Below are the code and all the weights of a small trained network. Each question names an input and a class and asks about switching units off, where a switched-off unit gives its printed mean instead of its output.

import numpy as np


def w(rows, s, z=0):
    codes = np.array(rows[::2]) - 128.0
    scale = np.full(codes.shape[1], s)
    scale[-1] = z or s
    return codes * scale


def f(y):
    return np.maximum(y, 0)


def log_softmax(a):
    a = a - a.max(-1, keepdims=True)
    return a - np.log(np.exp(a).sum(-1, keepdims=True))


def net(x, mask):
    res = np.array(x, float).reshape(1, 8) / 4 @ E
    y = f(res @ A[0][:, :-1].T + A[0][:, -1])
    res = res + np.where(mask, y, B[0][:, -1]) @ B[0][:, :-1]
    return log_softmax(res[-1] @ U[:, :-1].T + U[:, -1])


A, B = {}, {}
E = w([
[127,127,130,126,129,129,129],'x0',
[97,44,82,177,123,213,120],'x1',
[154,114,135,161,85,58,7],'x2',
[176,167,191,142,164,200,85],'x3',
[106,185,27,124,197,104,94],'x4',
[199,51,119,88,200,111,122],'x5',
[166,131,115,229,167,90,170],'x6',
[127,128,131,127,130,129,127],'x7',
],0.011)
A[0] = w([
[135,36,129,97,201,121,115,72],'neuron 1',
[122,154,116,124,170,147,179,69],'neuron 2',
[105,92,85,150,136,190,112,51],'neuron 3',
[135,112,90,141,83,94,79,105],'neuron 4',
[134,172,97,89,106,149,189,3],'neuron 5',
[112,124,132,165,93,108,44,19],'neuron 6',
[98,74,163,137,114,137,167,146],'neuron 7',
[115,113,97,134,136,193,164,100],'neuron 8',
[132,106,96,152,113,170,94,88],'neuron 9',
[111,107,143,145,148,77,56,39],'neuron 10',
[95,124,122,52,110,158,94,11],'neuron 11',
[82,120,108,42,124,133,71,175],'neuron 12',
[129,170,70,101,151,130,97,66],'neuron 13',
[166,129,131,141,110,43,148,140],'neuron 14',
[121,107,171,129,56,144,143,121],'neuron 15',
[132,170,150,67,134,97,180,130],'neuron 16',
[55,177,136,191,95,154,130,37],'neuron 17',
[139,195,184,153,173,173,86,225],'neuron 18',
[119,95,123,180,116,116,81,148],'neuron 19',
[155,140,127,123,100,99,56,15],'neuron 20',
[95,166,117,89,185,121,162,32],'neuron 21',
[136,171,119,145,79,151,125,18],'neuron 22',
[105,164,54,119,172,145,76,80],'neuron 23',
[76,55,94,172,119,163,87,40],'neuron 24',
[153,213,174,95,123,71,113,54],'neuron 25',
[153,134,144,222,185,121,144,162],'neuron 26',
[129,181,119,156,83,176,115,64],'neuron 27',
[89,76,201,90,123,111,123,226],'neuron 28',
[114,123,131,223,181,64,135,113],'neuron 29',
[81,162,90,145,176,122,72,32],'neuron 30',
[26,124,127,148,85,89,147,149],'neuron 31',
[161,141,117,171,131,250,73,178],'neuron 32',
[88,103,31,101,122,108,147,182],'neuron 33',
[116,65,193,123,124,75,173,194],'neuron 34',
[102,120,148,76,139,142,78,248],'neuron 35',
],0.012,0.0037)
B[0] = w([
[180,92,92,82,170,151,45,211],'neuron 1',
[96,110,170,106,88,181,92,190],'neuron 2',
[126,124,164,97,123,90,169,197],'neuron 3',
[104,134,130,139,174,162,111,214],'neuron 4',
[116,103,137,119,144,154,121,182],'neuron 5',
[105,104,151,86,159,184,141,219],'neuron 6',
[111,160,144,153,131,133,112,200],'neuron 7',
[98,131,158,100,175,121,144,200],'neuron 8',
[127,139,156,92,125,97,167,179],'neuron 9',
[90,132,142,91,139,179,116,203],'neuron 10',
[148,119,126,124,69,149,174,193],'neuron 11',
[149,133,106,148,80,144,187,239],'neuron 12',
[162,152,182,183,86,108,102,201],'neuron 13',
[113,122,109,108,132,124,146,229],'neuron 14',
[144,159,145,175,99,132,101,219],'neuron 15',
[105,95,128,87,171,109,128,225],'neuron 16',
[206,49,130,56,159,151,71,216],'neuron 17',
[80,143,48,184,175,101,134,246],'neuron 18',
[80,137,138,120,121,154,161,206],'neuron 19',
[77,77,147,101,159,177,126,206],'neuron 20',
[113,101,158,149,138,134,107,195],'neuron 21',
[177,101,111,107,147,158,102,165],'neuron 22',
[160,145,177,181,96,128,108,226],'neuron 23',
[130,124,165,76,157,1,183,218],'neuron 24',
[135,129,148,88,137,54,164,252],'neuron 25',
[149,141,105,117,90,157,203,231],'neuron 26',
[184,106,90,91,162,124,95,187],'neuron 27',
[130,166,125,157,113,105,107,229],'neuron 28',
[133,127,112,106,34,163,153,234],'neuron 29',
[137,127,173,143,91,126,103,204],'neuron 30',
[147,140,62,115,167,120,88,237],'neuron 31',
[121,137,110,163,149,76,132,241],'neuron 32',
[117,156,122,181,136,124,99,255],'neuron 33',
[125,145,119,181,122,135,78,230],'neuron 34',
[130,152,52,148,86,151,206,221],'neuron 35',
],0.0097,0.0098)
U = w([
[221,101,100,55,151,141,49,61],'0',
[90,137,197,71,133,40,150,66],'1',
[11,126,199,94,148,220,115,85],'2',
[134,137,92,118,56,163,176,73],'3',
[55,150,43,174,160,91,86,133],'4',
[150,165,250,184,87,120,56,76],'5',
[104,141,116,119,128,123,109,245],'6',
[103,141,115,121,127,123,110,235],'7',
],0.013,0.011)

Each question gives the input, the list of numbers given to net, and the class t.
The units are the neurons (one row each of A and B). Each row of codes is followed by its name. A weight is (code - 128) times the scale printed after its matrix; where a second scale follows, it is the last column's (A, B and U).
mask holds one flag per neuron, in row order. A switched-off neuron (its flag False) gives its mean, the last column of its row in B, instead of its output. The means were averaged over made-up inputs and are rounded, as every weight is.
A unit's drop is (log p(t) with every unit on - log p(t) with that unit switched off) / (log p(t) with every unit on - log p(t) with every unit switched off).
The circuit of an input: a set's keep is (log p(t) with only the set's units on - log p(t) with every unit switched off) / (log p(t) with every unit on - log p(t) with every unit switched off). Starting from the 12 units with the biggest drops (on a tie, the unit counted first), units are removed one at a time, each time the one whose removal leaves the highest keep (on an exact tie, the one counted first), for as long as the keep stays at least 0.8.
units of the circuit, in order: the units of the circuit, biggest drop first
most important unit: the unit with the biggest drop
k most important neurons: the k neurons with the biggest drops, biggest first
drop when u is switched off: that unit's drop, to one decimal
input [2,-4,-8,-6,-4,-8,2,0], class 0: units of the circuit, in order : [neuron 17; neuron 31]
input [-6,-5,-2,-3,6,-6,8,0], class 3: units of the circuit, in order : [neuron 29]
input [1,-2,6,3,1,-4,-7,6], class 3: 3 most important neurons : [neuron 35; neuron 12; neuron 11]
input [2,-3,-4,-4,7,6,2,-5], class 5: 2 most important neurons : [neuron 13; neuron 23]
input [4,6,-1,5,-7,-8,-6,5], class 0: units of the circuit, in order : [neuron 17; neuron 27]
input [7,1,8,-5,-8,-4,6,-6], class 2: units of the circuit, in order : [neuron 6; neuron 19]
input [1,5,4,-6,5,8,8,-6], class 0: 4 most important neurons : [neuron 1; neuron 35; neuron 12; neuron 18]
input [5,8,-7,0,3,-8,7,-4], class 0: 3 most important neurons : [neuron 17; neuron 27; neuron 31]
input [-5,-1,6,0,8,-7,7,4], class 5: 3 most important neurons : [neuron 23; neuron 30; neuron 13]
input [-2,-8,-7,7,-6,-5,7,1], class 1: 3 most important neurons : [neuron 25; neuron 16; neuron 35]
input [0,-6,2,6,7,7,8,5], class 3: units of the circuit, in order : [neuron 26; neuron 29]
input [-2,6,6,-4,-8,3,-1,-4], class 5: 3 most important neurons : [neuron 15; neuron 34; neuron 28]
input [-2,-5,-7,-4,-8,0,0,-4], class 5: units of the circuit, in order : [neuron 34; neuron 15]
input [-4,-4,-8,-8,6,-8,6,1], class 0: 2 most important neurons : [neuron 17; neuron 31]
input [-7,1,-4,-1,-8,-5,-7,-6], class 5: units of the circuit, in order : [neuron 15]
input [-3,-7,-7,-8,-5,3,-5,-7], class 4: 2 most important neurons : [neuron 34; neuron 24]
input [-4,7,-4,-6,5,-6,0,5], class 1: units of the circuit, in order : [neuron 24; neuron 3]
input [-5,-7,-2,-8,-5,-6,5,7], class 4: 3 most important neurons : [neuron 31; neuron 34; neuron 24]
input [-4,-1,-5,-6,-7,7,-1,-4], class 0: 2 most important neurons : [neuron 1; neuron 18]
input [5,-5,3,3,-7,5,-7,-4], class 3: most important unit : neuron 35
input [-7,4,2,-3,3,7,8,-7], class 3: 2 most important neurons : [neuron 29; neuron 26]
input [5,5,7,-6,8,3,6,-6], class 5: 4 most important neurons : [neuron 23; neuron 30; neuron 13; neuron 33]
input [-2,-6,-8,3,2,7,-2,6], class 2: 2 most important neurons : [neuron 2; neuron 17]
input [6,-6,-4,-8,-1,5,-3,2], class 4: drop when neuron 17 is switched off : 0.2
input [3,6,1,-3,6,3,8,-8], class 3: drop when neuron 26 is switched off : 0.2
input [-3,-7,-4,4,3,5,-3,7], class 1: drop when neuron 27 is switched off : 0.1
input [7,5,-1,-5,-5,8,7,7], class 0: units of the circuit, in order : [neuron 1]
